Below are the code and all the weights of a small trained network. Each question names an input and a class and asks about switching units off, where a switched-off unit gives its printed mean instead of its output.

import numpy as np


def w(rows, s, z=0):
    codes = np.array(rows[::2]) - 128.0
    scale = np.full(codes.shape[1], s)
    scale[-1] = z or s
    return codes * scale


def norm(h):
    return h / np.sqrt((h * h).mean(-1, keepdims=True) + 1e-5)


def f(y):
    return y / 2 * (1 + np.tanh(0.7978845608 * (y + 0.044715 * y**3)))


def log_softmax(a):
    a = a - a.max(-1, keepdims=True)
    return a - np.log(np.exp(a).sum(-1, keepdims=True))


def net(x, mask):
    res = np.array(x, float).reshape(1, 8) / 4 @ E
    u = 0
    for l in range(4):
        y = f(norm(res) @ A[l][:, :-1].T + A[l][:, -1])
        res = res + np.where(mask[u : u + 4], y, B[l][:, -1]) @ B[l][:, :-1]
        u += 4
    return log_softmax(norm(res)[-1] @ U[:, :-1].T + U[:, -1])


A, B = {}, {}
E = w([
[130,135,127,128,129,125,130,130],'x0',
[41,190,117,97,178,158,121,70],'x1',
[185,136,114,156,143,197,173,96],'x2',
[127,130,128,131,126,129,126,127],'x3',
[129,129,130,128,128,131,126,129],'x4',
[114,150,3,84,106,156,111,152],'x5',
[127,128,127,132,127,127,127,127],'x6',
[128,126,128,125,126,126,132,128],'x7',
],0.0047)
A[0] = w([
[70,73,44,41,144,38,88,250,67],'0.n0',
[190,42,253,211,99,51,152,205,5],'0.n1',
[4,184,218,99,170,65,31,92,101],'0.n2',
[122,109,127,106,216,212,168,16,28],'0.n3',
],0.0029,0.0024)
B[0] = w([
[109,233,211,196,5,149,127,90,219],'0.n0',
[184,242,89,27,167,93,38,13,226],'0.n1',
[88,3,113,140,235,84,171,115,253],'0.n2',
[105,231,167,201,57,153,119,144,161],'0.n3',
],0.0032,0.002)
A[1] = w([
[207,71,6,93,127,210,158,123,2],'1.n0',
[227,76,239,188,111,74,128,157,76],'1.n1',
[47,175,56,108,142,118,123,119,5],'1.n2',
[167,100,62,89,57,87,86,253,154],'1.n3',
],0.0038,0.00064)
B[1] = w([
[197,73,114,152,201,90,136,169,204],'1.n0',
[79,169,1,41,141,185,101,83,251],'1.n1',
[222,93,153,92,98,91,105,89,208],'1.n2',
[62,163,199,209,81,151,143,159,240],'1.n3',
],0.0056,0.0022)
A[2] = w([
[114,127,191,164,97,104,116,175,150],'2.n0',
[75,139,68,2,69,51,40,118,3],'2.n1',
[170,122,69,82,181,169,157,68,57],'2.n2',
[69,163,146,80,132,131,86,74,98],'2.n3',
],0.0048,0.0024)
B[2] = w([
[109,155,92,76,68,183,177,110,150],'2.n0',
[251,175,202,228,190,136,15,92,253],'2.n1',
[100,127,120,91,3,128,139,93,202],'2.n2',
[189,93,114,183,177,113,150,205,213],'2.n3',
],0.0046,0.0035)
A[3] = w([
[218,172,81,65,40,199,111,66,8],'3.n0',
[35,75,153,10,160,75,125,96,61],'3.n1',
[96,190,254,168,208,196,224,61,1],'3.n2',
[136,122,40,48,134,178,154,31,110],'3.n3',
],0.004,0.00069)
B[3] = w([
[50,109,168,87,175,119,195,115,254],'3.n0',
[99,68,143,144,150,140,163,211,140],'3.n1',
[108,134,73,157,2,104,94,183,227],'3.n2',
[121,169,215,47,122,145,130,89,209],'3.n3',
],0.0055,0.003)
U = w([
[187,176,173,167,202,89,16,83,168],'0',
[64,179,120,178,2,142,132,146,209],'1',
[134,160,145,26,164,172,194,33,196],'2',
[211,76,41,145,162,146,200,193,17],'3',
[36,35,150,153,217,63,153,171,9],'4',
],0.0091,0.0015)

Each question gives the input, the list of numbers given to net, and the class t.
The units are the neurons (one row each of A and B). Each row of codes is followed by its name. A weight is (code - 128) times the scale printed after its matrix; where a second scale follows, it is the last column's (A, B and U).
mask holds one flag per neuron, layer by layer. A switched-off neuron (its flag False) gives its mean, the last column of its row in B, instead of its output. The means were averaged over made-up inputs and are rounded, as every weight is.
A unit's drop is (log p(t) with every unit on - log p(t) with that unit switched off) / (log p(t) with every unit on - log p(t) with every unit switched off).
The circuit of an input: a set's keep is (log p(t) with only the set's units on - log p(t) with every unit switched off) / (log p(t) with every unit on - log p(t) with every unit switched off). Starting from the 12 units with the biggest drops (on a tie, the unit counted first), units are removed one at a time, each time the one whose removal leaves the highest keep (on an exact tie, the one counted first), for as long as the keep stays at least 0.8.
circuit, biggest first: the units of the circuit, biggest drop first
unit that matters most: the unit with the biggest drop
top k neurons: the k neurons with the biggest drops, biggest first
top k neurons in layer l: the k neurons of layer l with the biggest drops, biggest first
drop when u is switched off: that unit's drop, to one decimal
input [2,7,8,-1,6,-3,3,3], class 1: unit that matters most => 3.n2
input [-2,5,-8,6,0,-1,1,-8], class 4: top 4 neurons => [0.n2; 0.n1; 1.n1; 3.n1]
input [-7,8,7,-5,1,0,-6,6], class 1: top 2 neurons => [3.n2; 0.n3]
input [4,8,0,-5,6,1,1,8], class 0: circuit, biggest first => [2.n3; 3.n0; 1.n1]
input [-4,1,-4,5,-6,0,1,8], class 4: top 2 neurons => [0.n2; 0.n1]
input [4,4,1,3,7,0,8,1], class 1: top 3 neurons in layer 2 => [2.n1; 2.n0; 2.n3]
input [2,4,-2,7,-5,1,4,-2], class 0: top 2 neurons => [1.n2; 2.n1]
input [-5,-7,-1,2,3,7,2,4], class 1: top 2 neurons in layer 0 => [0.n0; 0.n2]
input [-4,0,1,7,-7,-5,8,4], class 2: top 2 neurons => [1.n1; 1.n3]
input [8,-1,2,8,1,4,7,-1], class 3: top 2 neurons => [1.n0; 2.n1]
input [-1,0,3,-5,5,4,-3,6], class 3: top 3 neurons => [1.n0; 1.n1; 0.n1]
input [1,2,1,6,1,-7,5,7], class 1: top 4 neurons => [3.n2; 2.n1; 3.n0; 1.n0]
input [-5,-1,1,3,1,2,-3,-3], class 3: top 2 neurons => [1.n0; 0.n3]
input [4,1,-1,6,-4,-2,-2,-4], class 4: circuit, biggest first => [0.n2]
input [1,1,5,8,5,-1,-6,-2], class 1: top 3 neurons => [3.n2; 0.n3; 1.n1]
input [-4,1,-6,1,-4,5,0,5], class 0: top 2 neurons => [2.n1; 1.n2]
input [-8,2,-7,6,1,-5,-6,-6], class 4: top 2 neurons => [0.n2; 3.n1]
input [7,6,-1,5,8,-6,4,2], class 4: top 2 neurons in layer 0 => [0.n2; 0.n0]
input [7,4,-7,6,-2,1,-7,-4], class 0: top 3 neurons in layer 1 => [1.n2; 1.n3; 1.n0]
input [4,-8,5,-2,0,-3,0,-8], class 2: unit that matters most => 1.n1
input [5,5,8,3,1,-2,0,-1], class 1: drop when 1.n1 is switched off => 0.1
input [1,5,-7,4,6,7,8,8], class 0: drop when 2.n1 is switched off => 0.3
input [3,5,-2,-7,-7,5,-3,-5], class 0: drop when 2.n1 is switched off => 1.0
